Here is a tiny trained network, its code and every weight. The questions are about switching its units off for an input and a class, where a switched-off unit gives its printed mean instead of its output.

import numpy as np


def w(rows, s, z=0):
    codes = np.array(rows[::2]) - 128.0
    scale = np.full(codes.shape[1], s)
    scale[-1] = z or s
    return codes * scale


def f(y):
    return y / 2 * (1 + np.tanh(0.7978845608 * (y + 0.044715 * y**3)))


def log_softmax(a):
    a = a - a.max(-1, keepdims=True)
    return a - np.log(np.exp(a).sum(-1, keepdims=True))


def net(x, mask):
    res = np.array(x, float).reshape(1, 6) / 4 @ E
    y = f(res @ A[0][:, :-1].T + A[0][:, -1])
    res = res + np.where(mask, y, B[0][:, -1]) @ B[0][:, :-1]
    return log_softmax(res[-1] @ U[:, :-1].T + U[:, -1])


A, B = {}, {}
E = w([
[121,93,255],'x0',
[101,233,122],'x1',
[198,144,123],'x2',
[51,129,89],'x3',
[106,182,154],'x4',
[167,120,133],'x5',
],0.0073)
A[0] = w([
[178,184,156,29],'neuron 1',
[105,129,74,199],'neuron 2',
[166,110,59,86],'neuron 3',
[22,49,141,255],'neuron 4',
[108,125,77,150],'neuron 5',
[187,83,157,135],'neuron 6',
[160,126,154,63],'neuron 7',
[155,127,101,103],'neuron 8',
[54,147,121,193],'neuron 9',
[85,81,156,43],'neuron 10',
[136,173,141,63],'neuron 11',
[108,115,109,132],'neuron 12',
[126,138,39,176],'neuron 13',
[163,116,128,80],'neuron 14',
[142,168,211,127],'neuron 15',
[92,165,118,104],'neuron 16',
[101,120,108,138],'neuron 17',
[248,168,115,94],'neuron 18',
[155,57,122,79],'neuron 19',
[176,196,130,90],'neuron 20',
[181,191,79,60],'neuron 21',
[184,136,163,128],'neuron 22',
[100,164,202,179],'neuron 23',
[99,111,123,183],'neuron 24',
[56,97,145,124],'neuron 25',
[171,150,59,76],'neuron 26',
[125,185,97,94],'neuron 27',
[161,110,165,98],'neuron 28',
[125,145,130,38],'neuron 29',
[104,133,35,159],'neuron 30',
[73,97,90,210],'neuron 31',
[41,169,151,143],'neuron 32',
[48,115,132,239],'neuron 33',
],0.014,0.005)
B[0] = w([
[46,112,108,142],'neuron 1',
[212,132,144,186],'neuron 2',
[143,197,131,166],'neuron 3',
[201,118,154,255],'neuron 4',
[195,140,175,165],'neuron 5',
[106,101,73,169],'neuron 6',
[54,88,84,126],'neuron 7',
[136,159,92,136],'neuron 8',
[137,96,174,194],'neuron 9',
[106,196,156,146],'neuron 10',
[42,97,94,131],'neuron 11',
[167,131,193,140],'neuron 12',
[201,162,122,207],'neuron 13',
[85,115,27,127],'neuron 14',
[2,63,120,172],'neuron 15',
[79,120,136,149],'neuron 16',
[181,123,149,144],'neuron 17',
[112,148,43,191],'neuron 18',
[109,129,89,157],'neuron 19',
[35,146,77,160],'neuron 20',
[71,220,78,170],'neuron 21',
[54,80,90,153],'neuron 22',
[141,95,175,187],'neuron 23',
[148,144,157,158],'neuron 24',
[190,121,190,173],'neuron 25',
[126,236,90,170],'neuron 26',
[91,158,144,158],'neuron 27',
[56,95,96,141],'neuron 28',
[46,175,142,115],'neuron 29',
[217,144,140,207],'neuron 30',
[210,113,194,197],'neuron 31',
[114,83,158,193],'neuron 32',
[207,87,213,213],'neuron 33',
],0.0075,0.0092)
U = w([
[140,127,186,143],'0',
[180,120,105,75],'1',
[161,81,111,220],'2',
[108,61,83,171],'3',
[156,110,172,141],'4',
[9,170,192,156],'5',
[147,114,98,2],'6',
[115,178,87,42],'7',
],0.014,0.007)

Each question gives the input, the list of numbers given to net, and the class t.
The units are the neurons (one row each of A and B). Each row of codes is followed by its name. A weight is (code - 128) times the scale printed after its matrix; where a second scale follows, it is the last column's (A, B and U).
mask holds one flag per neuron, in row order. A switched-off neuron (its flag False) gives its mean, the last column of its row in B, instead of its output. The means were averaged over made-up inputs and are rounded, as every weight is.
A unit's drop is (log p(t) with every unit on - log p(t) with that unit switched off) / (log p(t) with every unit on - log p(t) with every unit switched off).
The circuit of an input: a set's keep is (log p(t) with only the set's units on - log p(t) with every unit switched off) / (log p(t) with every unit on - log p(t) with every unit switched off). Starting from the 12 units with the biggest drops (on a tie, the unit counted first), units are removed one at a time, each time the one whose removal leaves the highest keep (on an exact tie, the one counted first), for as long as the keep stays at least 0.8.
circuit, biggest first: the units of the circuit, biggest drop first
unit that matters most: the unit with the biggest drop
top k neurons: the k neurons with the biggest drops, biggest first
drop of u: that unit's drop, to one decimal
input [-7,3,-5,0,-4,-5], class 4: circuit, biggest first -> neuron 18; neuron 31; neuron 5
input [-6,6,5,3,1,-6], class 7: unit that matters most -> neuron 21
input [4,3,-6,-6,3,-4], class 5: circuit, biggest first -> neuron 15; neuron 30
input [-8,3,4,2,-6,-1], class 7: circuit, biggest first -> neuron 21; neuron 26
input [7,3,3,6,3,4], class 5: circuit, biggest first -> neuron 15; neuron 30
input [-5,4,4,0,7,-6], class 5: top 2 neurons -> neuron 27; neuron 4
input [-5,-7,1,8,-3,-1], class 1: top 2 neurons -> neuron 13; neuron 30
input [-1,1,3,-5,-7,-8], class 7: top 2 neurons -> neuron 33; neuron 4
input [-4,-3,5,-4,-4,0], class 7: drop of neuron 26 -> 0.1
input [8,-1,3,-2,1,6], class 3: drop of neuron 18 -> 0.0
input [4,-6,1,3,-8,4], class 3: drop of neuron 6 -> 0.3
input [-4,-7,1,1,-5,3], class 1: drop of neuron 3 -> 0.2
